Below are the code and all the weights of a small trained network. Each question names an input and a target symbol and asks about switching units off, where a switched-off unit gives its printed mean instead of its output.

import numpy as np


def w(rows, s, z=0):
    codes = np.array(rows[::2]) - 128.0
    scale = np.full(codes.shape[1], s)
    scale[-1] = z or s
    return codes * scale


def f(y):
    return y / 2 * (1 + np.tanh(0.7978845608 * (y + 0.044715 * y**3)))


def softmax(a):
    e = np.exp(a - a.max(-1, keepdims=True))
    return e / e.sum(-1, keepdims=True)


def log_softmax(a):
    a = a - a.max(-1, keepdims=True)
    return a - np.log(np.exp(a).sum(-1, keepdims=True))


def net(x, mask):
    ids = ['ΘΞΣΩαβγδεηλμπτφ'.index(c) for c in x.split()]
    T = len(ids)
    res = E[ids] + P[:T]
    q, k, v = (res @ M[0].T for M in (Q, K, V))
    z = softmax(np.where(np.tri(T) > 0, q @ k.T / 3**0.5, -1e9)) @ v
    res = res + np.where(mask[0], z, O[0][:, -1]) @ O[0][:, :-1]
    y = f(res @ A[0][:, :-1].T + A[0][:, -1])
    res = res + np.where(mask[1:17], y, B[0][:, -1]) @ B[0][:, :-1]
    return log_softmax(res[-1] @ U[:, :-1].T + U[:, -1])


Q, K, V, O, A, B = {}, {}, {}, {}, {}, {}
E = w([
[108,19,139],'Θ',
[89,134,112],'Ξ',
[153,70,136],'Σ',
[47,66,120],'Ω',
[115,67,130],'α',
[150,93,130],'β',
[107,165,5],'γ',
[148,86,131],'δ',
[183,64,141],'ε',
[234,60,148],'η',
[26,174,215],'λ',
[187,73,139],'μ',
[200,137,128],'π',
[131,64,133],'τ',
[150,91,130],'φ',
],0.018)
P = w([
[100,130,154],'0',
[133,113,120],'1',
[153,105,99],'2',
[164,99,81],'3',
[175,95,67],'4',
[188,92,55],'5',
[190,91,43],'6',
[192,86,32],'7',
[196,84,22],'8',
[202,86,12],'9',
[190,83,1],'10',
],0.0096)
Q[0] = w([
[109,144,253],'H1',
[135,94,40],'H1',
[108,149,162],'H1',
],0.025)
K[0] = w([
[109,161,251],'H1',
[143,117,58],'H1',
[131,128,164],'H1',
],0.027)
V[0] = w([
[192,255,96],'H1',
[27,128,68],'H1',
[94,250,35],'H1',
],0.0088)
O[0] = w([
[10,137,228,141],'H1',
[234,128,151,233],'H1',
[111,136,254,253],'H1',
],0.009,0.0042)
A[0] = w([
[44,159,46,133],'N1',
[134,123,152,14],'N2',
[122,84,147,68],'N3',
[174,203,97,109],'N4',
[106,254,24,3],'N5',
[94,143,99,142],'N6',
[109,135,136,191],'N7',
[91,133,100,188],'N8',
[101,182,84,133],'N9',
[123,148,117,61],'N10',
[117,130,139,92],'N11',
[155,243,48,120],'N12',
[111,128,140,157],'N13',
[125,235,126,71],'N14',
[53,122,97,161],'N15',
[111,88,123,76],'N16',
],0.018,0.0069)
B[0] = w([
[124,128,29,200],'N1',
[124,138,78,144],'N2',
[142,156,118,170],'N3',
[159,187,188,170],'N4',
[242,253,63,141],'N5',
[118,137,68,138],'N6',
[159,106,105,177],'N7',
[142,114,101,181],'N8',
[74,158,61,135],'N9',
[93,183,135,95],'N10',
[143,141,123,121],'N11',
[63,160,192,253],'N12',
[161,122,104,166],'N13',
[181,199,100,126],'N14',
[184,136,94,137],'N15',
[128,134,176,143],'N16',
],0.034,0.0043)
U = w([
[197,109,132,186],'Θ',
[149,2,180,195],'Ξ',
[152,157,140,15],'Σ',
[152,40,87,102],'Ω',
[164,97,133,65],'α',
[163,122,93,1],'β',
[111,103,123,115],'γ',
[107,121,138,132],'δ',
[123,117,123,95],'ε',
[110,97,121,119],'η',
[115,122,130,111],'λ',
[127,123,107,101],'μ',
[123,117,105,111],'π',
[106,90,122,112],'τ',
[117,116,188,64],'φ',
],0.012,0.0086)

Each question gives the input, a string of symbols that net reads in full, and the target symbol t.
The units are the heads (3 rows each of Q, K, V and O) and the neurons (one row each of A and B). Each row of codes is followed by its name. A weight is (code - 128) times the scale printed after its matrix; where a second scale follows, it is the last column's (O, A, B and U).
mask holds one flag per unit, heads first, then neurons. A switched-off unit (its flag False) gives its mean, the last column of its rows in O or B, instead of its output. The means were averaged over made-up inputs and are rounded, as every weight is.
A unit's drop is (log p(t) with every unit on - log p(t) with that unit switched off) / (log p(t) with every unit on - log p(t) with every unit switched off).
The circuit of an input: a set's keep is (log p(t) with only the set's units on - log p(t) with every unit switched off) / (log p(t) with every unit on - log p(t) with every unit switched off). Starting from the 12 units with the biggest drops (on a tie, the unit counted first), units are removed one at a time, each time the one whose removal leaves the highest keep (on an exact tie, the one counted first), for as long as the keep stays at least 0.8.
units of the circuit, in order: the units of the circuit, biggest drop first
most important unit: the unit with the biggest drop
k most important neurons: the k neurons with the biggest drops, biggest first
drop when u is switched off: that unit's drop, to one decimal
input Ω Ξ Ξ π π Θ Ξ Ω Θ, target φ: most important unit	N12
input ε Ξ η Ω Θ Ξ Ξ π τ, target Ω: units of the circuit, in order	(H1, N1)
input γ α τ, target Θ: units of the circuit, in order	(H1, N3, N12)
input Ω π δ Ξ π η α, target β: units of the circuit, in order	(H1, N5, N1)
input Ξ μ Ξ η μ, target β: units of the circuit, in order	(H1, N5)
input Ξ Θ Ξ Θ π ε γ Ξ Ω, target Θ: units of the circuit, in order	(N3, N13, N12, H1)
input Σ μ Ω Ξ Ξ Θ π, target Σ: units of the circuit, in order	(N5, H1, N12)
input Ξ Ω Σ, target φ: 3 most important neurons	(N12, N4, N1)
input Ξ Ξ Θ Ξ φ α π Ξ μ, target Ξ: 2 most important neurons	(N5, N9)
input φ Ω τ, target φ: 3 most important neurons	(N12, N4, N1)
input Θ Σ α Ξ Ξ μ, target Ξ: 2 most important neurons	(N5, N1)
input π Ξ φ μ Ω π, target φ: units of the circuit, in order	(N12, N4, N1, H1)
input δ α Ξ Ξ τ Ω Ξ, target φ: units of the circuit, in order	(H1, N12, N4, N1)
input Ξ Ξ φ π Θ Θ π Σ, target Ω: most important unit	H1
input π λ τ π Θ Ξ, target Σ: 3 most important neurons	(N5, N12, N4)
input Ξ Ω μ, target φ: 3 most important neurons	(N12, N4, N1)
input Ω Ξ Ω Θ μ, target Σ: 2 most important neurons	(N5, N12)
input Ξ Σ Ω δ, target φ: 2 most important neurons	(N12, N4)
input γ Ξ η γ Ξ δ γ α, target Θ: 4 most important neurons	(N3, N12, N13, N2)
input η λ Θ τ, target Σ: most important unit	H1
input Ξ Ξ Ξ Ω, target Ξ: drop when N1 is switched off	0.2
input π Ξ Ξ Ξ π π η π, target β: drop when H1 is switched off	2.5
